In the rows, 128 means zero.
Facts:
foror -μ-> 159; telasal -μ-> 961; nedras -μ-> 961; misel -μ-> 961; listil -μ-> 47; drobis -μ-> 159; fudupo -μ-> 159; kibri -μ-> 47; seskoder -μ-> 961
sostir -μ-> 159; tiskogem -μ-> 159; paklodra -μ-> 159; klabotan -μ-> 961; mesor -μ-> 316; fliva -μ-> 961; pusadra -μ-> 316; vepes -μ-> 159; bikun -μ-> 159
klumir -μ-> 961; mudros -μ-> 316; flutram -μ-> 986; skodim -μ-> 316; triplar -μ-> 986; vedra -μ-> 159; roplan -μ-> 316; groskem -μ-> 316; skimur -μ-> 47
golen -μ-> 159; ditu -μ-> 159; zetu -μ-> 986; bere -μ-> 961; lotrol -μ-> 316; pliflitrul -μ-> 316; dristar -μ-> 159; reditri -μ-> 316; stosto -μ-> 961
riflor -μ-> 316; fizor -μ-> 961; klugrosas -μ-> 316; sturem -μ-> 47; brotrer -μ-> 159; kanim -μ-> 961; trufle -μ-> 47; fludragos -μ-> 961; relor -μ-> 47
domas -μ-> 961; gramotok -μ-> 961; grupan -μ-> 316; skitrutrun -μ-> 961; vipa -μ-> 159; brisudrum -μ-> 961; pazel -μ-> 159; ziskar -μ-> 159; stober -μ-> 159
fafligru -μ-> 316; vakis -μ-> 986; zala -μ-> 316; klestabrim -μ-> 986; dragrepa -μ-> 961; stastu -μ-> 961; ligra -μ-> 961; koga -μ-> 159; lugrumal -μ-> 316
bretro -μ-> 961; drisik -μ-> 159; flepu -μ-> 316; zepa -μ-> 961; grite -μ-> 159; degras -μ-> 316; plotal -μ-> 986; stugron -μ-> 159; bogom -μ-> 159
nubra -μ-> 47; kebro -μ-> 961; stupaklok -μ-> 316; klesok -μ-> 961; kladir -μ-> 47; tiplu -μ-> 159; flodrastem -μ-> 159; metru -μ-> 961; minizun -μ-> 159
skorebra -μ-> 159; skibeflam -μ-> 159; kubrer -μ-> 986; deklun -μ-> 961; dravan -μ-> 961; flutres -μ-> 47; draste -μ-> 961; getragus -μ-> 986; tevun -μ-> 159
ritek -μ-> 986; zopli -μ-> 316; nulape -μ-> 316; todal -μ-> 986; fluskek -μ-> 986; trosko -μ-> 47; flaflin -μ-> 961; nuflis -μ-> 986; galeklak -μ-> 961
trozim -μ-> 159; ruzuk -μ-> 159; gukave -μ-> 47; faflonu -μ-> 159; redran -μ-> 961; plefom -μ-> 986; ragradrem -μ-> 316; kasadrok -μ-> 961; dregon -μ-> 986
dobos -μ-> 159; besto -μ-> 316; beflas -μ-> 47; bopos -μ-> 47; klafu -μ-> 961; grofil -μ-> 986; restik -μ-> 316; stiri -μ-> 316; kedek -μ-> 961
pulon -μ-> 986; kledrelis -μ-> 159; droflalik -μ-> 961; stifa -μ-> 961; grezum -μ-> 159; stogen -μ-> 986; drenapan -μ-> 986; masis -μ-> 316; mudal -μ-> 159
trifabik -μ-> 961; klesen -μ-> 961; fluder -μ-> 159; draplok -μ-> 986; grolove -μ-> 316; gruklir -μ-> 316; vutros -μ-> 986; dezok -μ-> 961; naplopor -μ-> 316
braklal -μ-> 159; keklo -μ-> 159; supi -μ-> 986; rupen -μ-> 159; keski -μ-> 961; nustos -μ-> 961; kludrostul -μ-> 961; skifa -μ-> 159; beskek -μ-> 159
brede -μ-> 961; tofugris -μ-> 47; trasal -μ-> 961; plastudo -μ-> 986; sidrim -μ-> 961; foples -μ-> 47; favik -μ-> 316; nalare -μ-> 986; stodrem -μ-> 961
bregrodrak -μ-> 316; daske -μ-> 159; skunor -μ-> 961; pumistim -μ-> 47; datrel -μ-> 159; meklem -μ-> 316; tritres -μ-> 986; solun -μ-> 159; plime -μ-> 986
ziske -μ-> 47; sudim -μ-> 316; duste -μ-> 316; sovo -μ-> 47; flesta -μ-> 986; steklom -μ-> 316; guve -μ-> 316; graza -μ-> 159; flasa -μ-> 159
baskik -μ-> 961; trokan -μ-> 316; klapo -μ-> 986; plozom -μ-> 159; bremi -μ-> 159; teli -μ-> 961; foror -ξ-> nolok; steskom -ξ-> kavom; telasal -ξ-> zeskis
nedras -ξ-> dronim; misel -ξ-> drabegrol; listil -ξ-> klaflil; drobis -ξ-> flikim; fudupo -ξ-> zeskis; kibri -ξ-> lefleto; seskoder -ξ-> dulak; sostir -ξ-> steskom; pluful -ξ-> kavom
tiskogem -ξ-> dulak; paklodra -ξ-> pluful; klabotan -ξ-> gratan; mesor -ξ-> klobi; fliva -ξ-> kavom; pusadra -ξ-> flebitra; vepes -ξ-> steskom; bikun -ξ-> steskom; klumir -ξ-> gratan
vuzas -ξ-> kavom; mudros -ξ-> flebitra; flutram -ξ-> kledrom; skodim -ξ-> dronim; triplar -ξ-> nilis; vedra -ξ-> pluzur; roplan -ξ-> nolok; groskem -ξ-> flebitra; skimur -ξ-> flikim
golen -ξ-> braklum; ditu -ξ-> lefleto; zetu -ξ-> dubrusis; bere -ξ-> zeskis; lotrol -ξ-> zeskis; flikim -ξ-> briklu; pliflitrul -ξ-> klobi; dristar -ξ-> dulak; reditri -ξ-> pusten
stosto -ξ-> flodrir; zetra -ξ-> treliple; drabegrol -ξ-> skodos; riflor -ξ-> pusten; fizor -ξ-> gratan; klugrosas -ξ-> dubrusis; sturem -ξ-> pluzur; brotrer -ξ-> gratan; kanim -ξ-> gratan
trufle -ξ-> pusten; fludragos -ξ-> pluzur; relor -ξ-> fudre; domas -ξ-> pusten; gramotok -ξ-> treliple; grupan -ξ-> pusten; skitrutrun -ξ-> drepel; vipa -ξ-> braklum; brisudrum -ξ-> nolok
pazel -ξ-> zosko; ziskar -ξ-> zosko; stober -ξ-> dronim; fafligru -ξ-> klaflil; drepel -ξ-> skodos; vakis -ξ-> nilis; zala -ξ-> pusten; klestabrim -ξ-> vuzas; dragrepa -ξ-> treliple
braklum -ξ-> brivo; stastu -ξ-> skodos; ligra -ξ-> lepes; koga -ξ-> nilis; lugrumal -ξ-> flebitra; bretro -ξ-> brivo; flodrir -ξ-> kosi; drisik -ξ-> drepel; flepu -ξ-> kosi
zepa -ξ-> drabegrol; pluzur -ξ-> skodos; grite -ξ-> zosko; degras -ξ-> lepes; plotal -ξ-> rodal; stugron -ξ-> pluful; bogom -ξ-> pluzur; kledrom -ξ-> treliple; flebitra -ξ-> klaflil
nubra -ξ-> vuzas; kebro -ξ-> steskom; stupaklok -ξ-> zetra; klesok -ξ-> drabegrol; kladir -ξ-> flodrir; tiplu -ξ-> kavom; flodrastem -ξ-> pluful; metru -ξ-> zeskis; minizun -ξ-> fudre
skorebra -ξ-> dulak; lefleto -ξ-> dulak; skibeflam -ξ-> kidre; kubrer -ξ-> rodal; zosko -ξ-> klaflil; deklun -ξ-> pluful; dronim -ξ-> dulak; dravan -ξ-> lepes; flutres -ξ-> steskom
draste -ξ-> flodrir; getragus -ξ-> rodal; tevun -ξ-> braklum; ritek -ξ-> pusten; zopli -ξ-> skodos; nulape -ξ-> pluzur; todal -ξ-> rodal; fluskek -ξ-> kledrom; trosko -ξ-> fudre
flaflin -ξ-> klabal; nuflis -ξ-> brivo; galeklak -ξ-> dronim; trozim -ξ-> pluful; kidre -ξ-> lepes; ruzuk -ξ-> kidre; gukave -ξ-> flodrir; faflonu -ξ-> klabal; redran -ξ-> gratan
plefom -ξ-> brivo; ragradrem -ξ-> kavom; kasadrok -ξ-> lepes; dregon -ξ-> nilis; dobos -ξ-> kosi; besto -ξ-> kavom; beflas -ξ-> gratan; bopos -ξ-> kidre; klafu -ξ-> flebitra
dubrusis -ξ-> treliple; pusten -ξ-> lepes; grofil -ξ-> brivo; restik -ξ-> flikim; stiri -ξ-> kosi; klobi -ξ-> nilis; kedek -ξ-> kidre; pulon -ξ-> kledrom; kledrelis -ξ-> zosko
droflalik -ξ-> flebitra; stifa -ξ-> dronim; grezum -ξ-> viki; stogen -ξ-> kosi; drenapan -ξ-> steskom; masis -ξ-> flebitra; mudal -ξ-> klabal; trifabik -ξ-> lepes; fudre -ξ-> zeskis
klesen -ξ-> pluful; fluder -ξ-> kidre; draplok -ξ-> brivo; grolove -ξ-> kidre; gruklir -ξ-> viki; vutros -ξ-> nolok; dezok -ξ-> zeskis; naplopor -ξ-> gratan; braklal -ξ-> braklum
keklo -ξ-> nolok; supi -ξ-> nilis; rupen -ξ-> klaflil; keski -ξ-> braklum; nustos -ξ-> braklum; kludrostul -ξ-> treliple; skifa -ξ-> drepel; beskek -ξ-> zosko; brede -ξ-> braklum
tofugris -ξ-> lefleto; trasal -ξ-> drabegrol; plastudo -ξ-> rodal; sidrim -ξ-> drabegrol; foples -ξ-> viki; favik -ξ-> dronim; nalare -ξ-> kledrom; stodrem -ξ-> rodal; bregrodrak -ξ-> skodos
daske -ξ-> klobi; skunor -ξ-> flodrir; viki -ξ-> zeskis; pumistim -ξ-> kosi; datrel -ξ-> dulak; meklem -ξ-> pluzur; tritres -ξ-> brivo; solun -ξ-> drabegrol; plime -ξ-> zetra
klabal -ξ-> treliple; ziske -ξ-> dronim; sudim -ξ-> pusten; duste -ξ-> kavom; sovo -ξ-> fudre; flesta -ξ-> rodal; steklom -ξ-> viki; guve -ξ-> zetra; graza -ξ-> kidre
flasa -ξ-> nolok; baskik -ξ-> zosko; trokan -ξ-> pluzur; klapo -ξ-> dubrusis; plozom -ξ-> klaflil; nolok -ξ-> nilis; bremi -ξ-> kledrom; teli -ξ-> briklu; steskom -λ-> drenapan
telasal -λ-> tofugris; misel -λ-> vakis; klaflil -λ-> zetra; listil -λ-> pliflitrul; seskoder -λ-> listil; pluful -λ-> brisudrum; klabotan -λ-> nustos; klumir -λ-> kanim; vuzas -λ-> duste
skodim -λ-> paklodra; triplar -λ-> ritek; vedra -λ-> stogen; golen -λ-> naplopor; ditu -λ-> relor; pliflitrul -λ-> sovo; dristar -λ-> guve; reditri -λ-> gukave; zetra -λ-> steskom
fizor -λ-> tevun; sturem -λ-> lefleto; kanim -λ-> treliple; fludragos -λ-> kedek; gratan -λ-> daske; grupan -λ-> zopli; brisudrum -λ-> skitrutrun; pazel -λ-> trufle; stober -λ-> telasal
fafligru -λ-> plefom; drepel -λ-> flasa; zala -λ-> draste; dragrepa -λ-> skifa; koga -λ-> skibeflam; bretro -λ-> klesen; flepu -λ-> kledrelis; grite -λ-> klabotan; degras -λ-> skimur
plotal -λ-> misel; stugron -λ-> flepu; kledrom -λ-> zetu; klesok -λ-> flesta; tiplu -λ-> trifabik; metru -λ-> dristar; minizun -λ-> kledrom; lefleto -λ-> trasal; skibeflam -λ-> steklom
kubrer -λ-> grolove; deklun -λ-> metru; dronim -λ-> graza; dravan -λ-> vipa; draste -λ-> stober; getragus -λ-> datrel; tevun -λ-> keklo; ritek -λ-> baskik; zopli -λ-> klobi
rodal -λ-> gruklir; kosi -λ-> pusten; nulape -λ-> trozim; fluskek -λ-> klafu; galeklak -λ-> kladir; trozim -λ-> triplar; kidre -λ-> pumistim; ruzuk -λ-> supi; gukave -λ-> brede
faflonu -λ-> sturem; plefom -λ-> zeskis; ragradrem -λ-> teli; kasadrok -λ-> beskek; dregon -λ-> deklun; zeskis -λ-> fludragos; bopos -λ-> zepa; pusten -λ-> sudim; grofil -λ-> plozom
restik -λ-> tiskogem; klobi -λ-> ruzuk; droflalik -λ-> plotal; stifa -λ-> tritres; grezum -λ-> golen; drenapan -λ-> grupan; masis -λ-> pusadra; mudal -λ-> degras; fudre -λ-> nuflis
klesen -λ-> kludrostul; draplok -λ-> ziske; grolove -λ-> braklum; naplopor -λ-> zosko; nustos -λ-> pluzur; beskek -λ-> bregrodrak; brede -λ-> grezum; tofugris -λ-> vedra; trasal -λ-> flutres
plastudo -λ-> rodal; sidrim -λ-> draplok; favik -λ-> bopos; daske -λ-> getragus; skunor -λ-> lugrumal; viki -λ-> nedras; pumistim -λ-> fafligru; datrel -λ-> grofil; meklem -λ-> klaflil
solun -λ-> bremi; sudim -λ-> pazel; dulak -λ-> braklal; sovo -λ-> meklem; guve -λ-> stugron; graza -λ-> brivo; flasa -λ-> klapo; klapo -λ-> klumir; nolok -λ-> faflonu
teli -λ-> kasadrok

Known rows:
graza: [118 135 121  82 104 124 155 142 154 136 179 100 108 166 140 195  91 149
  76 118 155 162  84 139  64 187 165 110]
vuzas: [124  97 200 158 162 135 161 122 173 129 107 132 105 140 142 133 104 153
 168 162 127 162 160 172 174 123  78  97]
pumistim: [165 138 127 135 138 143 117 130 134 122 144 149 124 156 141 145 130 144
 127 115 109 118 150 137 137 138 109 160]
brede: [123 130 126 129 120 131 124 130 118 121 129 118 126 129 132 121 120 131
 120 121 120 128 120 131 128 127 131 126]
fludragos: [154 180 164 171 106 198 126 143 116  55 145 147 144 127 137  75 116  54
 153 113 116  68 151  93 198  96 103 167]
galeklak: [134 123 133 110 102 147 113 132 134 112  93 122 112 131 102 107 112 109
 113 133 108 140 125 168  98  91 130 122]
flasa: [136 137 125 121 120 131 114 127 124 122 121 113 134 125 129 127 119 121
 116 123 123 123 120 131 122 124 132 137]
minizun: [141 143 148 104 136 133  94 115 160 103 109 124 135 111 118 124 112 124
 113 134 138 164 120 139 126 130 115 105]
skunor: [133  98 174 138 165 124  67 123 133  84 145 113 133 118 145 106  85 170
  98 132 131 174 131 117 175 163 117  72]
restik: [144 106 139 122 129 153  87 132 108  99 118 123 109 140 106 111 100 140
  96 129 108 145 151 150 120 111 122 119]
tofugris: [154 128 111 116 139 118  95 123 136 125 131 154 141 129 118 136 150 123
 118 129 140 122 138  97 115 144 145 132]
stogen: [115 132  85 123 122 101 140 136 120 141 163 142 152 124 133 127 157 125
 127 118 138 108 104  90 118 147 162 134]
paklodra: [124 147 110 131 134 110 117 128 107 135 158 114 155 111 151 140 139 133
 118 114 142 111 104  83 135 163 146 138]
todal: [128 127 110 120 122 120 136 131 141 123 142 141 130 137 123 120 132 132
 126 125 122 131 121 136 126 126 132 124]
stastu: [146 132 136 154 129 181 110  91 116  94 109 144 156  94 140  80 156  80
 143 120 151  82 137 101 177  88 104 116]
skodos: [140  86 181 181 158 168 150  99 136 123  87 155 153  92 147  83 170  76
 189 159 163  80 161 104 189  84 100 100]
tritres: [123 172  81 100 106 116 168 144 141 157 151 163 153 121 126 138 184  89
 146 109 131 105  83 114  75 125 156 162]

Rows:
No name comes twice in this set of rows, the named rows included.
[118 109 123 163 162 117 104 125  76 127 187 112 132 128 158 142 119 182
 110 110 138 117 141  73 181 180 130 123] => lugrumal
[173 183 128 156 105 183 116 120 141  64 126 176 141 137 107  93 136  45
 154 126 144  57 184  76 191  94 106 177] => sturem
[127 139 165 201 128 166 191 126 125 117 127 153 143 116 146  97 155  57
 206 145 155  44 170  77 214  97 104 154] => pluzur

The same objects again, as new rows of numbers:
Known rows:
nulape: [ 92 129 153 149 152 104 101 160 159 201 166 141 180 162 107 115 140 117
 143 135 133 100 179 165 114  80]
drabegrol: [ 94 153 134 165 145 167  98 154 174 176 161 122 202 165 108  76 141 117
 134 138 125  89 113 160 115  83]
zepa: [ 94 143 135 170 141 135  99 162 147 239 162 112 194 129 104  80 142 118
 143 137 125  89 156 157 121  82]
fafligru: [121 129 169 150 137 100 121 126 143 107 192 152 164 117 141 212 141 126
 129 134 140 104 116 184 116  81]
klaflil: [ 94 139 137 150 141 118 101 130 141 106 187 106 162 221 145  75 136 143
 130 135 161  89 111 145 115  82]
restik: [ 94 128 159 148 140  99 106 144 143 113 186 134 162 141 139 120 139 123
 133 136 129  89 141 152 115  84]
kavom: [ 98 149 134 169 146 139  99 158 147 113 161 128 162 150 166  83 144 140
 129 152 123  87 111 146 115  86]
telasal: [ 92 138 210 148 139 101  99 114 141 154 165 132 157 118 167 121 138 149
 191 137 156  84 185 150 116  81]
trokan: [ 93 129 137 172 139 122 106 168 160 236 164 131 201 132 105  82 142 116
 145 137 124  89 139 159 115  83]
beflas: [ 94 135 136 156 137 108 106 167 141 165 165 121 171 121 124  81 141 132
 133 137 124  96 127 149 131  85]
graza: [118 128 133 145 170  98 101 119 153 136 166 123 160 120 154  77 142 154
 146 135 178 100 139 146 121  94]
drisik: [ 94 137 135 173 141 135 101 142 166 221 163 108 186 125 105  82 141 118
 143 136 125  88 135 149 117  83]
keklo: [101 133 136 160 139 112 106 127 144 144 166 108 162 121 108  88 142 131
 133 137 124  87 115 146 129  86]
pliflitrul: [ 93 128 151 149 140  98 109 148 142 114 192 117 162 168 135  84 137 130
 133 135 138  94 133 147 115  82]
skorebra: [101 133 137 159 139 112 106 127 144 144 165 108 163 120 108  91 142 132
 133 137 125  87 116 146 129  86]
metru: [ 93 146 140 143 161  98  98 121 146 114 195 122 161 135 125  90 140 118
 130 137 123  94 198 155 153  82]
gruklir: [ 95 128 137 155 137 100 111 151 142 141 168 124 172 122 117  83 141 119
 133 137 124  88 115 148 116  87]

Rows:
No name comes twice in this set of rows, the named rows included.
[129 152 136 150 143 145 105 123 155 104 164 154 166 121 177 142 143 138
 127 135 159 107 110 183 116  80] => zeskis
[ 93 137 188 149 141 100  99 124 142 142 166 127 158 121 152 121 139 146
 162 136 154  86 180 150 116  81] => draste
[ 93 143 136 149 147 126  99 130 140 104 183 107 162 233 157  72 136 145
 130 135 164  89 109 145 115  82] => zetra
[ 91 137 179 151 166 126  98 122 171 227 164 124 161 123 107 127 139 118
 191 136 152  85 192 154 114  79] => vedra
[ 93 129 136 167 139 114 107 164 147 209 164 130 193 125 107  83 141 117
 139 137 124  89 130 156 115  84] => bregrodrak
[ 93 152 134 162 141 161  99 150 162 155 163 120 196 161 110  77 141 118
 133 139 125  89 112 157 115  84] => skodos
[ 92 138 158 142 148  96  99 114 147 109 229 134 162 142 135  90 138 116
 129 137 120  89 164 161 143  84] => guve
[ 95 136 148 151 138 101 107 114 141 115 192 106 164 120 106 105 140 120
 133 138 123  86 116 147 149  85] => kledrelis
[ 90 135 207 149 138 101  99 135 141 154 175 143 158 118 177 124 139 146
 183 137 144  85 183 154 116  82] => tofugris
[ 94 143 136 149 156 123  99 134 144 108 169 108 162 205 160  77 138 140
 131 136 156  89 112 147 114  82] => klobi
[113 137 136 180 142  99 107 150 158 124 163 113 161 126 127 129 152 153
 131 143 121  87 163 145 114  85] => klestabrim
[ 94 136 143 150 172 121  99 136 170 201 165 113 169 155 106 125 140 118
 143 135 148  90 177 155 115  80] => solun
[ 93 143 141 142 182  97  98 113 161 112 210 114 160 131 109 112 139 117
 130 137 121  88 186 150 154  83] => dristar
[103 136 142 149 139 104 109 153 144 113 173 150 162 119 154 157 144 141
 131 135 146 121 144 174 122  81] => pumistim

Now the same objects, written a new way:
Known rows:
klesok: [115 109 215 161 116 122  98 126 158 143 116 118 166 162 130 151 103 152
 121 107 167 135 108 156 126 111 114 138]
plefom: [ 64 138 193  18 149 165  97 135 139 112 187 112  83 137 125 114  71  93
 157 166 160  55 112  97  84 136 128 153]
klumir: [132 143 151 120 137 106 120 139 160 119 130 124 102 147 125 150 116 123
  83 128 140 115 101 134 114  98 133 126]
kanim: [136 139 151 123 134 110 121 141 150 121 128 127 105 146 123 148 119 125
  84 126 140 115 105 134 118 103 132 125]
tofugris: [151 120  90 132 133  42  78 114 193 151 116 149 137 164 224 120  78 104
 110 121  55 136  80 170  67 128 128  75]
grezum: [122 218 104 162 116 161 155 111 201  98 133  92 120  91  92 245 152 173
 130  81 164 138 136 142 126  81 181  91]
viki: [ 85 103  68 121 139 132 145 139 159 134 112  96 141 118 144 113 112 114
 163 143 117 159 133 134 153 124 159 174]
gukave: [128 192  94 143 117 119 150 156 213 132 122 115 123 115 123 192 113 181
 128 141 167 127 124 164  72 117 135 112]
stiri: [141 132 122 136 139 147 128 110  87 132 126 160 131 126 148 115 134 140
 121 132 144 135 144 137 123 127 114 124]
mudal: [128 137 115 133 137 152 115 138 149 107 142  99 106 118 121 122 135 106
 140 109 108 129 101  97 142 112 145 119]
plozom: [144 132 122 123 108 177 119 114  95 102 138 136 112 117 140 118 155 122
 123  88 122 115 115 107 139 144 130  84]
zepa: [134  96 210 164  99 145  96 117 117 160 110 139 175 155 141 147 116 150
 120 102 174 129 128 166 135 136 113 140]
sovo: [110 137 125 150 117 100 119 195 136 119 112 106 131 124 102  91  83 171
 118 194 107 134 115 119  82 129  94 107]
fudre: [ 85 103  68 121 139 133 144 139 159 134 112  96 141 117 144 113 113 114
 163 142 118 159 132 134 153 124 160 174]
skimur: [152 128 110 126 108 129 127 147 127 156 119 147 130 126 149 120 119 145
 134 153 141 114 137 152  93 169 106 125]
sostir: [143 118 141 106 118 103 133  54  96  95  88 132 125 101 111 166 166  94
 152 145 120 100 189 118 159 136 109  90]
mudros: [142 139  99 126 130 177 127 130  87 105 130 171 110 126 164  87 139 149
  96 115 151 128 107 124 109 122 110  93]

Rows:
No name comes twice in this set of rows, the named rows included.
[152 155 152 129 129 121 154 106  58 160 195 128 113 129  93 149 152 131
 123  97  78 138 162 118 145 185 146 135] => fluder
[ 89 119 196 165 147 129 104  94 160 137 125 124 181 158 155 133  98 164
 159 114 167 161 119 154 114 104 104 133] => nulape
[ 61  99  73 153 120 140 131 202 108  94  96  78 147 103  97  54  84 155
 130 183  81 176 116  96 147 105 137 138] => klaflil
[143 128 126 139 169 102 174 129 168 112 134 141 118 148 117  86 180 135
 148 117 162 149 104 100 133 115  79 142] => flepu
[160 124 144 130 111 137 121 139  96 132 118 152 115 134 128 132 137 129
  79 123 145 109 125 138 130 130 122 124] => keski
[138 100 202 160 101 144  99 119 116 158 110 139 169 152 139 147 118 147
 116 105 170 127 128 163 135 135 114 141] => skitrutrun
[138 208 118 156 116 136 153 144 197 112 118 117 111 113  94 237 135 180
  69 106 187 125 121 162 107  68 167 110] => brede
[122 132 145 111 133  96 132  76 136  86 107 110 118 114 107 159 148 101
 150 138 113 112 156 107 147 116 116  92] => tiplu
[104  87  69 107 125 119 150  96 119 135  76 119 150 100 142 134 134  98
 173 167 124 139 188 145 169 140 144 167] => kavom
[139 161 163 123 147  80 145 146 131 146 170 122  95 155  96 157 118 136
  74 127 112 128 119 133 114 123 141 147] => kasadrok
[138 173 131 120 143  67 162 160 135 176 187 124 108 147 108 140 105 162
 117 154  97 137 136 146  77 179 123 149] => bopos
[126 176 144 130 175  86 162 121  99 155 194 136 109 147 107 134 119 154
 105 135  99 159 146 130 108 136 132 151] => grolove
[109 114 215 155 121 119  96 120 171 143 119 116 162 165 138 159  98 147
 120 105 169 133 104 161 122 107 121 137] => trasal

